After every row comes roughly how far along a hidden order it lies, from 0 to 12.
In the rows, 100 means zero.
98,100,111,104,97,102,102,92,93,101,90,113,101,107,93,95,101,88,113,98,81,88,94,100,101,97,112,98,96,95,95,86,109,95,104,87,98,121,102,101,96,100,124,104,93,97,93,85,108,96,96,72,122,97,100,70,73,102,91,106,99,102,99,105,115,98,134,99,71,108,98,123,88,123,92,106,98,103,85,102,108,114,117,99,98,109,99,160,116,92,109,95,106,48,111,99,109,109,124,98,98,99,113,97,90,75,106,84,92,101,100,98,110,89,97,96,87,105,103,109,101,100,97,96,108,95,108,99,116,97,101,100,93 : 0
111,101,99,100,114,94,94,103,81,102,106,83,102,83,96,103,126,65,121,105,66,102,141,108,95,104,125,110,145,94,93,103,90,122,95,113,92,25,96,93,107,100,69,102,91,73,105,0,94,48,98,81,87,92,98,86,174,86,111,100,103,90,161,105,154,93,101,127,120,96,101,124,93,75,85,120,91,123,77,96,85,91,83,114,103,123,103,78,123,113,136,101,85,98,54,97,92,93,93,95,97,100,38,93,104,72,105,107,98,86,92,115,113,85,128,85,81,100,95,82,106,102,90,104,72,97,103,78,92,95,118,105,118 : 3
88,88,92,87,81,105,110,101,125,96,93,112,99,118,100,100,62,131,85,95,141,105,76,92,99,92,83,90,63,110,109,94,109,81,98,81,109,181,103,105,92,95,135,99,111,107,104,200,97,151,103,97,101,109,114,106,4,119,84,104,94,104,50,98,64,118,126,65,58,103,103,70,102,124,90,93,108,78,128,104,113,114,124,80,94,89,91,148,90,80,85,99,118,92,164,93,110,114,116,108,108,103,142,99,98,107,93,100,99,115,110,81,93,116,69,118,110,101,104,118,103,96,109,88,127,93,87,120,110,109,89,93,107 : 0
100,93,93,85,113,99,103,114,98,91,110,63,104,88,100,115,102,104,93,104,105,110,106,101,103,101,78,105,96,107,102,107,78,107,92,136,103,44,98,98,110,105,64,89,99,56,107,29,88,113,104,123,60,103,104,135,76,97,102,92,90,92,117,107,81,101,51,111,93,79,106,30,120,60,95,92,118,86,131,97,116,76,94,96,93,90,89,12,80,115,69,99,93,158,88,104,79,102,39,103,105,105,84,88,113,107,91,124,116,95,96,92,92,128,76,103,119,91,96,93,104,93,99,107,80,95,88,107,84,108,94,107,113 : 10
93,89,104,72,94,109,101,96,87,97,100,105,104,90,102,106,85,133,100,91,99,101,81,93,106,110,77,101,56,105,110,111,81,100,108,118,108,93,100,95,117,102,94,90,97,105,110,72,95,102,100,115,70,100,104,192,14,98,107,88,89,96,102,123,92,117,94,82,87,97,107,44,119,53,93,88,113,91,150,98,107,83,115,100,95,84,104,105,62,109,40,97,94,116,96,99,93,112,47,102,108,102,87,82,110,123,96,121,132,97,101,121,66,122,65,106,152,83,93,110,131,100,105,107,89,98,94,93,90,108,98,99,116 : 9
96,87,90,90,94,88,115,129,126,95,103,81,101,102,101,118,74,122,86,106,127,131,79,99,97,94,75,98,87,114,104,100,102,94,87,97,105,183,99,110,96,103,115,93,109,71,114,149,91,138,104,117,67,109,118,127,30,113,87,105,104,99,84,93,52,127,98,87,66,81,109,15,101,105,94,83,113,77,125,102,131,101,115,73,93,98,71,86,117,76,84,95,107,168,164,91,83,100,86,103,107,105,120,92,102,97,92,112,102,108,108,65,99,119,80,121,97,101,108,100,91,93,104,91,109,90,79,117,109,111,86,108,93 : 5
105,96,96,121,94,104,116,104,88,95,118,87,99,108,103,111,119,81,111,110,91,124,123,106,88,95,88,104,130,105,106,113,95,107,89,98,99,90,95,102,101,98,89,100,103,79,118,39,100,53,103,114,69,93,107,127,181,106,112,104,108,104,148,103,109,98,68,119,135,91,101,73,108,84,96,93,83,109,89,99,132,103,100,85,106,105,108,155,139,108,200,96,91,198,100,95,71,98,73,104,96,101,57,82,104,59,106,121,88,92,101,74,126,92,95,88,96,108,110,70,92,97,96,87,76,85,92,76,101,102,105,110,100 : 1
96,90,91,90,88,100,110,110,99,91,104,91,100,108,101,114,76,110,83,99,117,128,109,99,92,95,80,99,88,114,111,106,102,98,93,88,106,146,100,106,104,99,117,96,108,96,114,164,90,108,103,115,81,104,112,127,52,110,99,101,99,99,87,103,81,111,122,90,96,91,104,40,110,100,90,95,104,87,111,100,123,103,110,88,101,104,86,148,104,85,117,97,98,169,139,92,84,96,104,108,104,103,97,92,100,91,98,114,99,107,106,84,100,112,83,106,104,101,108,91,105,95,104,89,102,92,79,105,104,107,95,100,97 : 3
102,99,105,76,103,105,95,98,50,93,110,88,105,97,103,108,107,119,96,97,95,110,112,97,106,115,80,104,78,108,114,117,72,114,113,131,103,37,100,94,128,104,79,90,86,93,116,0,94,71,100,141,86,95,92,186,41,89,122,83,91,90,126,126,97,107,77,100,127,96,107,51,120,43,100,92,108,102,124,93,96,69,95,119,106,89,89,81,74,116,66,96,79,152,62,104,96,97,42,96,104,99,56,74,114,126,96,136,128,94,93,130,83,116,85,94,149,80,94,92,135,101,103,112,67,102,95,80,78,99,96,104,128 : 12
